Below is a small trained network, with its code and all its weights. Each question gives an input and a target symbol and asks what happens when units are switched off, that is, made to give their printed mean instead of their output.

import numpy as np


def w(rows, s, z=0):
    codes = np.array(rows[::2]) - 128.0
    scale = np.full(codes.shape[1], s)
    scale[-1] = z or s
    return codes * scale


def f(y):
    return np.maximum(y, 0)


def softmax(a):
    e = np.exp(a - a.max(-1, keepdims=True))
    return e / e.sum(-1, keepdims=True)


def log_softmax(a):
    a = a - a.max(-1, keepdims=True)
    return a - np.log(np.exp(a).sum(-1, keepdims=True))


def net(x, mask):
    ids = ['ΓΔΦΨαβεηλμξω'.index(c) for c in x.split()]
    T = len(ids)
    res = E[ids] + P[:T]
    u = 0
    for l in range(2):
        r = res
        for j in range(2):
            rows = slice(2 * j, 2 * j + 2)
            q, k, v = (r @ M[l][rows].T for M in (Q, K, V))
            z = softmax(np.where(np.tri(T) > 0, q @ k.T / 2**0.5, -1e9)) @ v
            o = O[l][rows]
            res = res + np.where(mask[u + j], z, o[:, -1]) @ o[:, :-1]
        u += 2
        y = f(res @ A[l][:, :-1].T + A[l][:, -1])
        res = res + np.where(mask[u : u + 8], y, B[l][:, -1]) @ B[l][:, :-1]
        u += 8
    return log_softmax(res[-1] @ U[:, :-1].T + U[:, -1])


Q, K, V, O, A, B = {}, {}, {}, {}, {}, {}
E = w([
[107,187,131,70,116,5,111,157,81],'Γ',
[118,91,168,132,102,61,175,94,205],'Δ',
[76,92,153,108,54,188,216,186,82],'Φ',
[134,28,147,169,149,67,137,106,34],'Ψ',
[113,112,178,168,91,109,61,91,111],'α',
[135,112,92,181,203,143,151,157,77],'β',
[97,25,96,119,81,131,77,142,150],'ε',
[105,105,145,179,175,162,154,117,125],'η',
[135,166,143,123,122,58,196,182,159],'λ',
[232,94,131,99,138,159,57,211,101],'μ',
[98,96,128,99,202,79,144,145,152],'ξ',
[174,131,82,194,93,125,153,110,168],'ω',
],0.02)
P = w([
[3,62,76,111,24,45,224,138,63],'0',
[45,72,118,198,72,27,138,158,112],'1',
[78,87,134,202,83,59,142,139,120],'2',
[114,85,140,214,103,70,136,121,129],'3',
[156,78,151,218,106,74,143,120,133],'4',
[186,53,180,222,122,59,112,127,138],'5',
[191,71,174,210,125,39,114,143,111],'6',
],0.0039)
Q[0] = w([
[159,180,77,49,177,93,112,116,112],'0.h1',
[122,84,96,254,88,45,193,187,110],'0.h1',
[192,127,81,85,17,99,123,165,73],'0.h2',
[135,15,212,106,136,92,102,189,16],'0.h2',
],0.0078)
K[0] = w([
[69,85,116,121,117,115,108,22,134],'0.h1',
[170,133,128,79,137,133,2,163,140],'0.h1',
[156,85,191,155,172,121,149,153,141],'0.h2',
[246,141,153,198,83,95,206,147,237],'0.h2',
],0.0097)
V[0] = w([
[75,210,172,121,154,76,143,53,84],'0.h1',
[224,153,158,39,139,128,50,173,87],'0.h1',
[109,108,193,85,223,83,126,144,155],'0.h2',
[95,156,2,147,107,76,128,77,190],'0.h2',
],0.0057)
O[0] = w([
[32,92,200,216,125,121,86,192,80,146],'0.h1',
[253,202,194,91,127,188,124,165,181,74],'0.h1',
[150,78,196,87,191,107,148,161,151,117],'0.h2',
[161,118,38,220,140,81,33,139,248,252],'0.h2',
],0.0061,0.0029)
A[0] = w([
[159,170,60,168,157,108,68,198,120,251],'0.n1',
[202,93,103,122,182,145,59,143,53,92],'0.n2',
[79,170,124,196,205,99,156,211,52,34],'0.n3',
[105,183,232,119,133,236,142,51,146,59],'0.n4',
[132,64,75,236,96,188,161,124,177,79],'0.n5',
[58,96,83,143,175,155,228,83,176,121],'0.n6',
[214,149,130,3,200,179,178,198,96,46],'0.n7',
[91,165,120,144,139,95,42,158,125,33],'0.n8',
],0.0067,0.0027)
B[0] = w([
[185,179,133,80,164,153,160,118,190,249],'0.n1',
[141,79,127,109,49,106,231,115,217,170],'0.n2',
[150,131,180,82,147,173,197,104,91,229],'0.n3',
[184,119,122,146,191,166,186,235,154,134],'0.n4',
[193,153,136,115,171,83,106,215,20,254],'0.n5',
[91,175,68,229,183,76,70,174,131,209],'0.n6',
[131,2,71,200,168,54,18,144,124,151],'0.n7',
[161,127,139,106,164,170,103,74,164,181],'0.n8',
],0.0072,0.0061)
Q[1] = w([
[81,43,217,199,50,254,90,101,137],'1.h1',
[138,185,166,26,122,203,152,83,74],'1.h1',
[175,89,151,19,129,48,6,119,177],'1.h2',
[204,113,105,240,52,189,31,41,176],'1.h2',
],0.0065)
K[1] = w([
[44,183,1,164,94,82,163,94,5],'1.h1',
[61,83,162,192,120,145,133,196,80],'1.h1',
[225,121,209,63,164,87,162,92,240],'1.h2',
[167,147,62,192,84,123,49,31,134],'1.h2',
],0.0065)
V[1] = w([
[56,155,115,105,221,218,23,120,19],'1.h1',
[195,97,158,207,146,233,158,188,203],'1.h1',
[172,151,36,192,123,142,167,64,164],'1.h2',
[84,111,157,179,118,121,253,79,194],'1.h2',
],0.005)
O[1] = w([
[178,107,88,82,204,127,81,83,110,3],'1.h1',
[122,84,54,224,137,194,167,104,119,64],'1.h1',
[201,155,254,84,166,116,178,79,151,108],'1.h2',
[179,97,129,125,151,95,178,178,216,122],'1.h2',
],0.0078,0.0051)
A[1] = w([
[65,156,157,166,185,93,118,131,100,181],'1.n1',
[72,72,177,113,89,40,49,140,137,1],'1.n2',
[133,155,136,2,101,128,144,150,169,151],'1.n3',
[152,140,192,206,134,145,73,90,55,84],'1.n4',
[144,157,162,72,171,86,200,145,154,65],'1.n5',
[192,145,129,114,72,229,158,181,53,114],'1.n6',
[100,169,123,130,174,181,167,160,70,122],'1.n7',
[118,165,114,91,197,116,66,127,160,70],'1.n8',
],0.0089,0.0029)
B[1] = w([
[72,125,206,172,137,120,94,67,153,227],'1.n1',
[151,206,71,67,142,173,181,62,128,255],'1.n2',
[173,115,217,189,108,193,118,119,111,182],'1.n3',
[140,27,121,39,103,165,98,132,121,168],'1.n4',
[122,92,82,84,138,254,142,171,106,214],'1.n5',
[30,216,153,54,179,61,123,81,153,176],'1.n6',
[104,196,49,197,113,170,85,83,46,167],'1.n7',
[101,110,127,47,139,99,102,197,72,170],'1.n8',
],0.0081,0.0091)
U = w([
[69,149,117,155,60,87,140,150,78,51],'Γ',
[112,110,173,183,71,168,166,200,160,206],'Δ',
[100,98,137,89,203,94,127,179,161,116],'Φ',
[144,62,182,120,113,75,193,101,54,108],'Ψ',
[147,173,206,72,132,159,124,168,95,91],'α',
[139,107,111,155,123,141,136,120,138,39],'β',
[118,103,143,122,100,174,76,34,155,115],'ε',
[151,147,79,165,188,190,154,117,91,58],'η',
[198,177,148,218,93,13,79,209,140,253],'λ',
[150,118,2,71,87,121,124,177,122,153],'μ',
[116,104,188,216,160,124,65,105,109,123],'ξ',
[131,217,162,166,124,106,181,49,213,187],'ω',
],0.008,0.0042)

Each question gives the input, a string of symbols that net reads in full, and the target symbol t.
The units are the heads (2 rows each of Q, K, V and O) and the neurons (one row each of A and B). Each row of codes is followed by its name. A weight is (code - 128) times the scale printed after its matrix; where a second scale follows, it is the last column's (O, A, B and U).
mask holds one flag per unit, layer by layer, with each layer's heads first. A switched-off unit (its flag False) gives its mean, the last column of its rows in O or B, instead of its output. The means were averaged over made-up inputs and are rounded, as every weight is.
A unit's drop is (log p(t) with every unit on - log p(t) with that unit switched off) / (log p(t) with every unit on - log p(t) with every unit switched off).
The circuit of an input: a set's keep is (log p(t) with only the set's units on - log p(t) with every unit switched off) / (log p(t) with every unit on - log p(t) with every unit switched off). Starting from the 12 units with the biggest drops (on a tie, the unit counted first), units are removed one at a time, each time the one whose removal leaves the highest keep (on an exact tie, the one counted first), for as long as the keep stays at least 0.8.
circuit, biggest first: the units of the circuit, biggest drop first
most important unit: the unit with the biggest drop
k most important neurons: the k neurons with the biggest drops, biggest first
top k neurons in layer l: the k neurons of layer l with the biggest drops, biggest first
which heads matter: for each layer, one digit per head in row order, 1 if its drop is at least 0.15 and else 0, layers parted by /
input ω Γ Φ ξ ε ε, target μ: most important unit -> 0.n5
input ξ Γ η, target ξ: which heads matter -> 10 / 00
input Ψ μ Φ, target Φ: circuit, biggest first -> (0.n7; 0.h1; 1.n6; 0.n4)
input β β μ, target μ: circuit, biggest first -> (0.n7; 1.n1; 1.n3)
input μ ε Γ, target Γ: which heads matter -> 01 / 11
input ω Γ Γ, target α: top 3 neurons in layer 1 -> (1.n8; 1.n3; 1.n5)
input Φ λ μ η ω Γ, target ω: circuit, biggest first -> (0.n5; 1.h2; 0.h1)
input Γ ε ε Γ Δ Φ α, target ε: which heads matter -> 00 / 00
input η ω Ψ ω μ, target ω: circuit, biggest first -> (0.n2; 1.h1; 1.n6; 0.n1)
input μ ω Γ η Ψ Δ, target Δ: 2 most important neurons -> (1.n5; 1.n2)
input μ Γ ε, target ε: circuit, biggest first -> (0.h1; 0.n7; 1.h2)
input μ μ ε Γ Γ Γ ε, target α: circuit, biggest first -> (0.h2; 0.h1)
input Γ ω Ψ ε μ β, target ω: which heads matter -> 11 / 11
input ω Γ μ Γ Γ, target ω: which heads matter -> 01 / 10
input ω Γ ω, target α: which heads matter -> 10 / 01
input ε ω Φ β μ Γ α, target ω: circuit, biggest first -> (0.h1; 1.h1; 1.n6)
input Γ β ε, target μ: 2 most important neurons -> (1.n2; 1.n1)
input Γ μ λ, target λ: circuit, biggest first -> (0.n7; 0.h1)
input η λ ω Δ μ Ψ Ψ, target Δ: most important unit -> 0.n2
input Δ ε η Γ ε μ, target Δ: circuit, biggest first -> (0.n2; 1.h1)
input λ λ ω λ μ λ, target λ: 2 most important neurons -> (0.n7; 1.n2)
